Here is a tiny trained network, its code and every weight. The questions are about switching its units off for an input and a target symbol, where a switched-off unit gives its printed mean instead of its output.

import numpy as np


def w(rows, s, z=0):
    codes = np.array(rows[::2]) - 128.0
    scale = np.full(codes.shape[1], s)
    scale[-1] = z or s
    return codes * scale


def softmax(a):
    e = np.exp(a - a.max(-1, keepdims=True))
    return e / e.sum(-1, keepdims=True)


def log_softmax(a):
    a = a - a.max(-1, keepdims=True)
    return a - np.log(np.exp(a).sum(-1, keepdims=True))


def net(x, mask):
    ids = ['αεζθλξστφω'.index(c) for c in x.split()]
    T = len(ids)
    res = E[ids] + P[:T]
    u = 0
    for l in range(2):
        r = res
        for j in range(3):
            rows = slice(3 * j, 3 * j + 3)
            q, k, v = (r @ M[l][rows].T for M in (Q, K, V))
            z = softmax(np.where(np.tri(T) > 0, q @ k.T / 3**0.5, -1e9)) @ v
            o = O[l][rows]
            res = res + np.where(mask[u + j], z, o[:, -1]) @ o[:, :-1]
        u += 3
    return log_softmax(res[-1] @ U[:, :-1].T + U[:, -1])


Q, K, V, O = {}, {}, {}, {}
E = w([
[237,219,181,124],'α',
[110,160,131,100],'ε',
[186,110,70,211],'ζ',
[152,151,150,233],'θ',
[174,66,145,191],'λ',
[9,132,114,195],'ξ',
[119,186,11,98],'σ',
[214,109,130,114],'τ',
[88,142,121,183],'φ',
[75,133,94,58],'ω',
],0.016)
P = w([
[92,98,175,27],'0',
[96,123,216,36],'1',
[83,125,218,55],'2',
[109,122,216,49],'3',
[122,134,199,52],'4',
[100,112,221,50],'5',
[90,130,214,57],'6',
[123,133,199,57],'7',
[86,138,217,60],'8',
[48,120,254,53],'9',
],0.0037)
Q[0] = w([
[100,7,157,88],'0.h0',
[131,150,154,199],'0.h0',
[97,102,42,119],'0.h0',
[60,148,110,104],'0.h1',
[103,100,88,119],'0.h1',
[112,182,132,89],'0.h1',
[227,80,100,164],'0.h2',
[182,29,250,144],'0.h2',
[102,79,130,74],'0.h2',
],0.026)
K[0] = w([
[77,2,133,98],'0.h0',
[117,152,179,181],'0.h0',
[97,121,77,159],'0.h0',
[201,176,129,114],'0.h1',
[144,125,85,139],'0.h1',
[160,129,168,114],'0.h1',
[224,139,115,168],'0.h2',
[207,86,243,148],'0.h2',
[142,68,150,114],'0.h2',
],0.026)
V[0] = w([
[105,98,126,166],'0.h0',
[163,79,67,191],'0.h0',
[170,197,126,73],'0.h0',
[128,75,100,139],'0.h1',
[142,107,107,135],'0.h1',
[125,48,101,134],'0.h1',
[140,1,116,142],'0.h2',
[16,246,64,86],'0.h2',
[195,190,191,155],'0.h2',
],0.0074)
O[0] = w([
[172,129,101,171,100],'0.h0',
[97,54,170,208,62],'0.h0',
[32,124,182,13,189],'0.h0',
[153,84,101,128,85],'0.h1',
[137,84,115,126,103],'0.h1',
[138,65,92,144,70],'0.h1',
[209,98,87,88,5],'0.h2',
[8,38,255,203,237],'0.h2',
[110,237,85,134,193],'0.h2',
],0.0059,0.0029)
Q[1] = w([
[78,96,91,138],'1.h0',
[110,61,38,182],'1.h0',
[129,117,65,194],'1.h0',
[151,62,103,74],'1.h1',
[154,181,227,93],'1.h1',
[108,223,121,113],'1.h1',
[128,196,133,165],'1.h2',
[180,121,200,153],'1.h2',
[194,140,250,124],'1.h2',
],0.021)
K[1] = w([
[88,132,166,202],'1.h0',
[96,12,141,148],'1.h0',
[55,110,118,160],'1.h0',
[154,26,113,126],'1.h1',
[175,137,203,69],'1.h1',
[161,229,128,147],'1.h1',
[167,197,138,163],'1.h2',
[182,116,199,146],'1.h2',
[249,147,236,108],'1.h2',
],0.02)
V[1] = w([
[136,145,148,122],'1.h0',
[144,140,131,105],'1.h0',
[117,132,116,110],'1.h0',
[133,161,50,185],'1.h1',
[136,59,143,110],'1.h1',
[105,82,111,144],'1.h1',
[201,145,210,118],'1.h2',
[224,116,251,145],'1.h2',
[94,170,103,118],'1.h2',
],0.012)
O[1] = w([
[114,118,112,142,165],'1.h0',
[101,135,107,132,134],'1.h0',
[122,132,103,138,134],'1.h0',
[179,201,189,114,68],'1.h1',
[116,75,144,100,3],'1.h1',
[134,76,194,123,10],'1.h1',
[87,80,42,108,186],'1.h2',
[44,96,2,125,136],'1.h2',
[189,114,162,121,204],'1.h2',
],0.0088,0.0066)
U = w([
[112,187,105,39,135],'α',
[46,131,122,70,91],'ε',
[167,197,113,216,41],'ζ',
[60,229,96,200,170],'θ',
[178,106,78,218,116],'λ',
[67,139,127,254,5],'ξ',
[67,199,182,167,90],'σ',
[140,116,62,108,245],'τ',
[52,124,104,147,72],'φ',
[73,180,171,44,147],'ω',
],0.0064,0.0019)

Each question gives the input, a string of symbols that net reads in full, and the target symbol t.
The units are the heads (3 rows each of Q, K, V and O). Each row of codes is followed by its name. A weight is (code - 128) times the scale printed after its matrix; where a second scale follows, it is the last column's (O and U).
mask holds one flag per head, layer by layer. A switched-off head (its flag False) gives its mean, the last column of its rows in O, instead of its output. The means were averaged over made-up inputs and are rounded, as every weight is.
A unit's drop is (log p(t) with every unit on - log p(t) with that unit switched off) / (log p(t) with every unit on - log p(t) with every unit switched off).
The circuit of an input: a set's keep is (log p(t) with only the set's units on - log p(t) with every unit switched off) / (log p(t) with every unit on - log p(t) with every unit switched off). Starting from all 6 units, units are removed one at a time, each time the one whose removal leaves the highest keep (on an exact tie, the one counted first), for as long as the keep stays at least 0.8.
circuit, biggest first: the units of the circuit, biggest drop first
unit that matters most: the unit with the biggest drop
heads that matter: for each layer, one digit per head in row order, 1 if its drop is at least 0.15 and else 0, layers parted by /
drop when u is switched off: that unit's drop, to one decimal
input φ ω ε φ ζ ξ ζ σ, target ω: heads that matter -> 100 / 011
input τ ε ω λ φ, target φ: circuit, biggest first -> (0.h2; 1.h1; 1.h2)
input σ φ θ σ, target σ: circuit, biggest first -> (1.h2; 0.h2)
input σ λ ξ ω φ, target φ: circuit, biggest first -> (0.h2; 1.h2; 1.h1)
input λ τ ζ λ σ ζ, target ζ: circuit, biggest first -> (0.h2; 1.h2)
input ξ φ ε φ ξ ξ ε σ, target σ: heads that matter -> 000 / 001
input λ φ ξ ζ ε, target φ: circuit, biggest first -> (0.h2; 1.h2; 1.h1)
input τ ζ ξ θ φ λ ξ θ ξ, target σ: heads that matter -> 000 / 011
input τ α τ φ λ, target θ: unit that matters most -> 0.h2
input ζ τ λ ξ σ ζ α ξ ξ τ, target θ: heads that matter -> 001 / 010
input ξ ε τ ω ξ ω ε ε ε, target ε: heads that matter -> 001 / 011
input θ σ ξ τ λ, target τ: drop when 1.h0 is switched off -> 0.0
input ζ λ ω ξ τ α, target θ: drop when 0.h2 is switched off -> 1.2
input ζ ξ τ φ θ ζ ξ φ ε, target φ: drop when 1.h1 is switched off -> 0.2
input ξ α τ λ ξ ξ θ σ ζ, target ζ: unit that matters most -> 1.h2
input σ ξ ω λ σ ε λ ε ξ, target σ: drop when 1.h2 is switched off -> 0.9
